In the rows, 128 means zero.
Each row has a class, written after it.
[142 120  71 184 117 131 163 189 148 134 116 115  78 117 118  75 123 169
 118 125 129 138  95 116 186 149 124 122 104 134 102 126 134 102 158 127
 177 119 128]  K616
[176 113 110 143 131  89 125 151 155 139  63 113 158 114  98 114 115 124
 122 138 128 111  73 161 209 127 121 163 149  54 135 105 153 138 124 159
 103 129 102]  K571
[145 132  72 192 132 137 161 190 153 139 123 119  85 121 109  79 142 177
 111 123 128 141  99 104 177 150 125 110 106 146  96 132 138 106 164 112
 182 115 130]  K571
[161 111 121 141 126  86 139 153 159 132  60 120 136 124  98 112 101 108
 125 132 127 106  77 182 199 143 125 168 147  50 129 103 158 133 129 167
  95 127  88]  K107
[184 130 118 150 118  85 124 159 121 145  51  97 148 102  93  84 124 124
 118 134 141 105  66 148 191 125 123 154 154  38 147 110 137 131  97 170
 115 115 129]  K862
[173 113 122 142 124  85 136 171 149 136  60 111 153 115  90 111 106 117
 122 134 132 115  73 170 208 121 125 178 139  63 134  98 158 134 110 159
 103 124  97]  K982
[158  97  84 138 144  82 116 167  84 149 160 119 118 114  89 100 108  88
 106 121 119 121 112 156 156 135 118 173 155 122 116  94 127 174 164 139
 164 100 132]  K247
[174 130 133 151 123  86 142 167 118 147  61 102 135 104  96  87 120 117
 116 130 138 111  73 158 189 123 127 159 147  55 142 103 143 120  90 174
  98 113 129]  K226
[149 119  74 189 134 118 130 196 156 140 121 106  78 126  98  94 115 175
 104 125 119 129  90 122 201 151 126 145 111 126 108 123 147 113 175 148
 158 114 136]  K247
[130 121  86 186 120 111 148 194 169 133 103 133  68 135 108 102 112 164
 123 130 119 149  99 132 204 152 125 144  91 152  90 115 148  75 158 130
 162 134 122]  K226
[150 121  74 192 117 124 151 190 149 142 102 117  75 130  93  77 118 162
 113 124 130 140  83 119 195 154 126 130 129 146 106 121 139  97 159 136
 170 120 127]  K107
[142 132  70 197 132 124 157 200 163 134 126 121  83 123 113  88 130 176
 118 137 122 141  99 113 188 154 125 119 101 132  94 128 138 103 170 119
 165 121 125]  K571
[149  93  79 126 135  85 116 154 100 146 159 125 124 111  95 107 105  82
 134 126 117 131 117 170 154 148 121 179 140 129 106  98 126 166 164 148
 169 120 123]  K466
[144  98  89 136 142  85 131 162 102 150 169 127 130 112  78 108 104  92
 115 118 112 138 108 172 149 143 117 180 149 135 111  92 134 159 167 144
 163 111 126]  K571
[166  99  73 144 143  87 133 156  96 155 156 119 130 110  88 101 113  92
 106 124 120 129 105 156 159 135 112 169 157 127 109  91 129 177 165 144
 175 116 124]  K571
[141 126  87 188 126 116 139 211 157 142 126 108  66 120 111  95 107 168
 113 128 109 137  81 138 210 149 129 153 109 131 108 115 149  88 168 139
 153 115 140]  K226
[186 122  98 154 119 107 120 151 144 157  38 103 150 109  77 113 124 122
 104 143 136 107  62 156 216 126 122 158 162  52 125 107 141 152 117 159
 136 119 107]  K571
[165 106 124 143 122  86 147 177 154 136  57 111 149 110  92 103 103 111
 119 130 127 101  68 167 204 127 123 176 135  55 127  94 161 141 117 158
 108 130  84]  K982
[180 129 128 146 118  88 134 160 117 147  55  99 147 102  97  80 122 125
 126 130 137 119  70 157 190 132 128 165 154  51 154 104 134 123  99 171
 107 118 123]  K616
[186 126 119 150 126  86 140 172 114 154  63  98 136 102 102  79 124 119
 112 131 142  98  71 149 176 123 124 153 164  43 149 110 138 139 108 166
 107 109 123]  K107
[184 126 126 151 120  93 143 163 104 150  57  96 140 100  95  79 118 109
 115 125 145 108  62 154 185 126 120 146 168  44 150 110 139 136  92 174
 100 104 127]  K107
[176 135 118 147 126  81 129 170 121 143  52  95 141 101 102  84 120 125
 114 128 138 107  70 148 190 121 121 157 142  45 152 111 145 130 101 162
 113 115 129]  K862
[165 115 108 137 133  88 133 160 157 139  64 110 161 114 104 112 113 117
 125 136 124 112  66 162 213 129 121 165 136  49 135 105 158 145 129 156
 100 127  98]  K571
[175 131 115 153 128  81 145 166 125 151  53 101 148  97  98  84 124 119
 118 137 137 116  66 153 186 130 123 145 150  40 151 109 145 135  98 165
  99 111 123]  K571
[148 129  60 183 129 130 151 198 162 125 134 114  74 123 117  90 134 185
 110 133 131 130 108  97 193 139 119 115  91 141  95 132 142 107 169 122
 177 117 129]  K862
[112  92 112 140 152  71 151 172 127 122 149 129 121 121 116  96  78  81
 137  99 110 146 100 188 157 152 106 205 104 118 103  88 157 149 174 150
 148 153 116]  K982
[151 119  76 154 160  93 153 164  97 157 142 107 132 110 117  92 106  91
  97 114 119 126  93 145 158 137 116 172 143 112 119  97 131 197 167 143
 166 128 118]  K571
[149 138  58 197 127 128 162 199 151 138 142 106  68 124 119  92 133 176
 108 139 126 129 103 115 181 133 122 126 102 148  94 120 142 100 156 126
 172 105 133]  K226
[151 127  72 187 133 137 148 191 162 138 124 119  85 126 109  91 142 171
 111 132 126 142 102 109 186 155 124 111  95 142  96 132 143 101 174 113
 179 119 125]  K571
[120 114  86 192 120 112 139 185 176 129  94 129  77 139  91  96 107 169
 123 126 125 142  89 126 199 165 125 143  98 129  97 120 150  88 164 145
 152 138 121]  K247
[173 112 116 138 122  94 134 152 147 139  60 111 152 119  97 107 104 107
 121 128 133 106  70 169 202 131 124 165 155  52 138 104 153 137 119 169
  99 122  96]  K107
[154 126  75 191 124 124 113 192 158 151 110 101  77 123 103  90 124 177
 107 119 118 124  92 120 198 153 135 151 122 119 110 128 142  92 169 147
 171 111 152]  K466
[156 128  72 199 133 123 141 202 156 144 120 107  78 116 106  89 120 181
  98 122 119 136  87 121 206 144 122 132 121 127 107 124 146 106 172 133
 162 109 141]  K571
[165  91  89 130 139  86 130 167  78 150 170 121 109 110  98 106 102  80
 111 124 118 123 112 163 149 134 112 161 159 132 114  96 128 176 170 144
 160 109 126]  K107
[154 128  69 198 132 116 141 203 167 143 125 112  75 117 114  98 121 184
 113 133 112 139  85 128 207 151 120 132 108 122 104 125 149 104 178 135
 157 113 136]  K571
[167 112 107 139 121 102  98 138 148 145  39 106 146 124  79 120 112 115
 117 137 134 112  68 164 212 137 128 178 152  58 133 111 141 148 123 171
 128 128 113]  K247
[196 119 106 140 120 116 109 147 134 160  45  91 144 112  82 117 118 108
 102 142 137 108  60 164 223 123 130 170 155  69 138 107 141 143 111 167
 136 120 112]  K226
[123 115  84 184 119 105 143 195 179 133 102 132  71 137  98 103 102 161
 127 130 110 148  85 143 218 159 129 160  99 145  97 110 153  73 163 138
 154 134 122]  K226
[165 126  84 185 119 131 136 201 147 149 121 100  73 117 100  81 129 184
 103 118 117 135  90 113 202 153 134 142 122 134 123 121 138  97 169 144
 169 112 142]  K616
[114 100 100 129 158  68 142 172 141 112 156 131 120 127 116 104  80  93
 134 105 109 142 112 171 177 153 105 199  91 117 104  93 157 153 189 157
 140 162 110]  K862
[144 107  93 129 154  87 146 169 110 144 159 114 121 114 119 100 102 100
 112 115 107 129 112 151 163 151 127 192 124 121 133  95 130 175 176 159
 149 137 111]  K616
[135  97  93 131 131  91 128 155 104 149 152 128 122 119  90 114  96  67
 120 127 114 127 109 181 148 141 120 181 139 132 103  89 129 155 159 140
 169 121 117]  K226
[183 136 116 156 121  92 138 181 117 159  57  94 132 100  88  87 130 121
 107 142 142 100  69 157 187 119 133 157 156  52 147 104 137 130  93 159
 110 100 119]  K226
[135 129  72 196 115 117 132 191 157 139 102 114  71 131  97  91 116 173
 120 122 118 141  94 116 204 153 130 145 113 144 101 123 141  83 154 140
 164 118 143]  K466
[173 109 110 143 120  98 133 171 152 141  56 104 151 111  95 107 112 110
 109 132 129  98  75 163 206 121 125 173 144  55 131 100 151 145 116 156
 116 115  92]  K982
[153  83  81 120 142  77 125 164 111 141 176 131 126 124  90 111 100  85
 127 123 113 136 120 175 159 145 119 190 141 130 109  96 133 156 183 160
 159 116 126]  K107
[144 101  89 123 156  87 133 169 110 144 153 120 123 117 124 109  93  87
 112 111 106 137 115 157 173 150 123 194 119 121 127  97 131 180 186 155
 156 140 115]  K616
[133 105  88 130 138  80 106 150 107 141 158 129 119 124 100 121  92  84
 135 119 110 143 122 182 152 146 121 196 137 143 112  97 132 145 165 138
 161 120 131]  K466
[183 138 121 166 119  90 139 158 106 158  45  95 147  94  92  76 128 124
 113 134 146 113  55 149 181 120 119 141 170  43 150 108 134 133  84 160
 109 105 136]  K571
[179 116 112 133 114 108 120 148 145 149  38 101 145 115  84 118 115 121
 117 142 135 115  63 161 220 135 132 175 144  57 141 106 146 142 120 172
 130 137 102]  K616
[124  97 100 144 159  73 156 166 126 129 150 130 132 118 112  91  86  87
 132 103 115 148  97 176 168 155 104 184 108 110 101  92 154 159 180 156
 141 153 113]  K571
[176 117 105 145 118 107 111 147 142 146  36 103 151 120  72 109 116 110
 102 139 139 101  79 150 212 129 131 167 155  46 125 109 134 154 113 178
 125 116 113]  K247
[150 103  77 131 136  82 114 162 107 142 159 122 121 116  92 114 102  93
 111 120 111 125 118 161 158 137 119 186 151 123 116  96 128 167 169 143
 176 115 130]  K862
[146 119  53 199 126 121 157 201 158 133 133 108  71 120 120  92 125 178
 110 135 125 134  99 120 184 136 116 130 108 142  96 123 146 102 158 129
 174 102 135]  K982
[119  96 108 143 153  75 154 172 125 123 146 124 128 120 116  89  83  82
 130  96 111 140  99 179 163 148 108 210 115 114 104  87 152 152 167 149
 152 145 117]  K982
[118 121  79 196 124 108 140 194 164 131 102 124  72 135  97  94 110 171
 124 125 126 142  86 128 191 157 123 143 105 131  97 120 151  94 164 132
 162 130 129]  K247
[113  97 118 149 154  73 137 159 122 118 154 131 124 127 116  86  83  89
 137  98 117 139 107 174 154 160 108 191 114 100 105  93 145 144 174 161
 129 146 126]  K247
[149 106  96 151 153  95 148 175  98 147 146 104 122 107 115  85 101  90
  99 111 116 119  98 154 155 140 121 184 142 113 123  96 129 183 158 151
 158 122 122]  K982
[165 113 115 143 125  92 131 152 160 137  58 114 155 113 104 110 107 112
 124 137 130 111  70 167 209 133 119 157 139  42 130 105 153 142 128 160
  97 132  95]  K571
[113  98 111 137 155  80 156 148 129 122 150 139 128 121 109  88  87  80
 139  97 106 155 103 189 162 168 107 187 108 127  98  93 149 146 175 146
 147 146 110]  K571
[142 131  71 197 134 129 145 204 139 133 128 114  73 128 107  83 133 170
 108 126 135 132 102 105 182 145 125 117 108 135 101 130 138 112 162 113
 169 102 136]  K247
[181 126 115 148 127  79 147 183 123 161  49 102 128  98  90  84 124 107
 109 141 136 105  69 172 190 132 131 156 137  51 145 103 145 131  98 161
 109 103 106]  K226
[153 128  59 190 128 128 149 191 155 138 133 110  72 127 117  89 130 168
 108 137 125 132 107 123 189 137 124 132 104 147  93 122 138  93 162 127
 178 105 137]  K226
[160 113 107 133 126  87 122 157 171 125  61 115 154 123  94 116 107 118
 118 132 128 103  85 160 217 131 124 172 132  48 129 104 156 135 129 168
 104 130  91]  K862
[136 132  71 176 127 131 157 204 148 131 131 119  81 128 116  94 124 167
 116 124 119 149 108 112 196 146 127 131  91 155 102 123 142 102 168 116
 170 112 127]  K616
[119 104 109 140 151  78 146 159 123 126 157 128 119 127 126 103  83  79
 136 102 115 147  99 182 170 149 105 199 105 122 103  87 152 142 168 153
 140 152 119]  K226
[132 103  98 143 149  82 153 153 111 128 142 118 124 122 127  81  90  91
 134 102 120 146  95 167 166 152 108 188 118 118 116  90 143 155 171 151
 154 155 115]  K616
[145  98  93 138 129  88 110 166  87 151 150 120 121 111  87 101 103  80
 127 113 115 126 105 166 154 146 123 185 151 122 110  97 125 155 156 141
 171 114 134]  K466
[163 122 118 137 124  94 135 161 149 140  61 106 146 116  97 105 106 106
 120 135 123 104  66 174 211 125 128 178 143  61 133  96 154 130 114 156
 110 121  98]  K226
[190 107 113 128 110 111 108 137 130 152  30 100 146 109  89 110 118 110
 106 139 140 113  73 160 218 130 127 162 152  54 139 109 132 142 114 175
 132 120 113]  K616
